Here is a tiny trained network, its code and every weight. The questions are about switching its units off for an input and a class, where a switched-off unit gives its printed mean instead of its output.

import numpy as np


def w(rows, s, z=0):
    codes = np.array(rows[::2]) - 128.0
    scale = np.full(codes.shape[1], s)
    scale[-1] = z or s
    return codes * scale


def f(y):
    return np.maximum(y, 0)


def log_softmax(a):
    a = a - a.max(-1, keepdims=True)
    return a - np.log(np.exp(a).sum(-1, keepdims=True))


def net(x, mask):
    res = np.array(x, float).reshape(1, 5) / 4 @ E
    y = f(res @ A[0][:, :-1].T + A[0][:, -1])
    res = res + np.where(mask, y, B[0][:, -1]) @ B[0][:, :-1]
    return log_softmax(res[-1] @ U[:, :-1].T + U[:, -1])


A, B = {}, {}
E = w([
[107,83,159,85,211,177,91,91],'x0',
[100,127,185,194,106,30,90,72],'x1',
[249,59,135,139,63,166,154,66],'x2',
[147,180,167,84,124,102,228,87],'x3',
[93,151,38,79,179,110,175,112],'x4',
],0.012)
A[0] = w([
[105,157,20,134,126,141,115,211,63],'N0',
[143,124,75,71,140,148,136,117,87],'N1',
[107,200,171,87,92,63,211,117,156],'N2',
[119,132,58,129,171,179,74,214,185],'N3',
[92,143,191,102,191,168,62,187,134],'N4',
[136,125,120,171,105,103,113,150,218],'N5',
[101,150,156,114,111,69,172,115,210],'N6',
[87,101,157,155,82,35,50,103,96],'N7',
[95,176,32,117,156,149,97,193,138],'N8',
[177,85,171,205,34,148,126,137,77],'N9',
[103,95,178,99,188,164,64,178,122],'N10',
[129,112,179,246,68,64,49,71,124],'N11',
[134,57,129,83,204,198,125,106,252],'N12',
[191,69,133,107,49,177,176,99,204],'N13',
],0.011,0.0032)
B[0] = w([
[110,58,101,82,111,116,186,195,190],'N0',
[164,93,104,134,131,130,183,103,168],'N1',
[148,210,101,208,156,85,188,132,206],'N2',
[77,73,113,83,31,122,146,159,204],'N3',
[46,162,194,169,56,140,100,75,205],'N4',
[166,123,142,118,153,131,130,175,170],'N5',
[163,173,149,144,147,52,173,136,181],'N6',
[125,56,166,217,182,93,130,139,215],'N7',
[53,72,110,70,55,82,192,182,204],'N8',
[169,185,137,44,133,172,2,237,217],'N9',
[44,140,183,120,42,144,59,63,197],'N10',
[168,36,202,205,230,127,96,192,248],'N11',
[123,115,135,98,122,140,133,18,210],'N12',
[206,178,75,68,148,243,86,159,223],'N13',
],0.0095,0.018)
U = w([
[74,47,72,61,74,119,189,187,241],'0',
[188,73,42,92,140,196,165,11,101],'1',
[156,11,165,191,187,104,86,166,199],'2',
[112,134,150,52,191,66,133,24,30],'3',
[158,230,96,171,143,67,226,140,128],'4',
[67,124,171,133,68,156,64,57,7],'5',
[187,167,117,56,119,199,50,197,177],'6',
],0.011,0.0013)

Each question gives the input, the list of numbers given to net, and the class t.
The units are the neurons (one row each of A and B). Each row of codes is followed by its name. A weight is (code - 128) times the scale printed after its matrix; where a second scale follows, it is the last column's (A, B and U).
mask holds one flag per neuron, in row order. A switched-off neuron (its flag False) gives its mean, the last column of its row in B, instead of its output. The means were averaged over made-up inputs and are rounded, as every weight is.
A unit's drop is (log p(t) with every unit on - log p(t) with that unit switched off) / (log p(t) with every unit on - log p(t) with every unit switched off).
The circuit of an input: a set's keep is (log p(t) with only the set's units on - log p(t) with every unit switched off) / (log p(t) with every unit on - log p(t) with every unit switched off). Starting from the 12 units with the biggest drops (on a tie, the unit counted first), units are removed one at a time, each time the one whose removal leaves the highest keep (on an exact tie, the one counted first), for as long as the keep stays at least 0.8.
circuit, biggest first: the units of the circuit, biggest drop first
unit that matters most: the unit with the biggest drop
k most important neurons: the k neurons with the biggest drops, biggest first
drop when u is switched off: that unit's drop, to one decimal
input [4,-7,-1,-7,-3], class 5: unit that matters most -> N10
input [-2,-7,3,8,1], class 1: circuit, biggest first -> [N13 N9]
input [8,-8,-3,-3,-2], class 5: 2 most important neurons -> [N10 N4]
input [4,-8,-7,-5,-2], class 0: 3 most important neurons -> [N8 N0 N3]
input [-2,4,3,4,1], class 4: 2 most important neurons -> [N2 N6]
input [-7,-1,2,7,-5], class 6: 2 most important neurons -> [N9 N13]
input [-3,1,-1,6,-7], class 4: 3 most important neurons -> [N2 N6 N10]
input [-8,-6,6,8,1], class 6: 2 most important neurons -> [N13 N9]
input [0,3,4,6,-6], class 6: drop when N13 is switched off -> 0.4
input [5,-6,0,5,5], class 1: drop when N1 is switched off -> 0.0
input [6,-1,-6,-7,-1], class 5: drop when N10 is switched off -> 0.4
